Here is a tiny trained network, its code and every weight. The questions are about switching its units off for an input and a class, where a switched-off unit gives its printed mean instead of its output.

import numpy as np


def w(rows, s, z=0):
    codes = np.array(rows[::2]) - 128.0
    scale = np.full(codes.shape[1], s)
    scale[-1] = z or s
    return codes * scale


def f(y):
    return np.maximum(y, 0)


def log_softmax(a):
    a = a - a.max(-1, keepdims=True)
    return a - np.log(np.exp(a).sum(-1, keepdims=True))


def net(x, mask):
    res = np.array(x, float).reshape(1, 7) / 4 @ E
    y = f(res @ A[0][:, :-1].T + A[0][:, -1])
    res = res + np.where(mask, y, B[0][:, -1]) @ B[0][:, :-1]
    return log_softmax(res[-1] @ U[:, :-1].T + U[:, -1])


A, B = {}, {}
E = w([
[216,167,72,80,88],'x0',
[172,118,169,191,204],'x1',
[121,251,120,167,195],'x2',
[130,132,113,162,107],'x3',
[153,132,188,118,157],'x4',
[94,79,1,176,110],'x5',
[173,121,209,116,194],'x6',
],0.0065)
A[0] = w([
[196,134,105,136,154,134],'N0',
[213,101,110,87,98,220],'N1',
[115,88,115,95,57,248],'N2',
[123,125,138,147,181,121],'N3',
[96,140,186,252,175,220],'N4',
[115,222,109,121,148,251],'N5',
[138,122,105,77,126,69],'N6',
[141,160,186,159,123,133],'N7',
[57,149,185,80,179,219],'N8',
[91,98,150,122,142,36],'N9',
[115,89,132,152,18,111],'N10',
[80,98,129,165,108,157],'N11',
],0.011,0.0029)
B[0] = w([
[184,241,66,111,110,170],'N0',
[232,184,180,169,247,212],'N1',
[253,174,241,163,106,235],'N2',
[66,93,186,68,193,172],'N3',
[23,65,97,96,95,254],'N4',
[47,121,99,52,141,233],'N5',
[123,162,174,168,205,149],'N6',
[90,139,3,149,217,188],'N7',
[98,51,226,98,141,234],'N8',
[111,124,131,96,73,148],'N9',
[163,173,171,106,47,210],'N10',
[43,97,109,131,37,187],'N11',
],0.0068,0.0069)
U = w([
[146,55,140,128,44,176],'0',
[104,116,108,154,114,186],'1',
[203,155,125,191,122,230],'2',
[171,183,2,47,131,12],'3',
],0.0083,0.0012)

Each question gives the input, the list of numbers given to net, and the class t.
The units are the neurons (one row each of A and B). Each row of codes is followed by its name. A weight is (code - 128) times the scale printed after its matrix; where a second scale follows, it is the last column's (A, B and U).
mask holds one flag per neuron, in row order. A switched-off neuron (its flag False) gives its mean, the last column of its row in B, instead of its output. The means were averaged over made-up inputs and are rounded, as every weight is.
A unit's drop is (log p(t) with every unit on - log p(t) with that unit switched off) / (log p(t) with every unit on - log p(t) with every unit switched off).
The circuit of an input: a set's keep is (log p(t) with only the set's units on - log p(t) with every unit switched off) / (log p(t) with every unit on - log p(t) with every unit switched off). Starting from all 12 units, units are removed one at a time, each time the one whose removal leaves the highest keep (on an exact tie, the one counted first), for as long as the keep stays at least 0.8.
units of the circuit, in order: the units of the circuit, biggest drop first
most important unit: the unit with the biggest drop
top k neurons: the k neurons with the biggest drops, biggest first
drop of u: that unit's drop, to one decimal
input [-1,1,7,5,4,-5,8], class 1: most important unit : N8
input [-3,8,1,-5,5,-3,7], class 1: units of the circuit, in order : (N7; N4)
input [0,7,6,7,1,-4,4], class 1: top 3 neurons : (N4; N8; N3)
input [2,8,6,-6,-1,0,-2], class 3: units of the circuit, in order : (N0; N5; N2)
input [-4,7,4,0,-2,-7,0], class 1: top 2 neurons : (N7; N4)
input [-2,1,5,-1,7,-8,3], class 1: top 2 neurons : (N7; N8)
input [-2,5,8,3,3,-8,7], class 1: top 3 neurons : (N8; N4; N7)
input [0,5,8,6,7,-2,6], class 1: top 2 neurons : (N4; N8)
input [5,0,-7,-1,4,4,-7], class 2: top 2 neurons : (N1; N2)
input [4,8,5,-1,-2,2,1], class 3: drop of N0 : 0.2
input [1,-1,-7,-3,8,2,-2], class 2: drop of N8 : 0.1
input [-7,4,5,-6,-2,-7,8], class 1: drop of N7 : 0.5
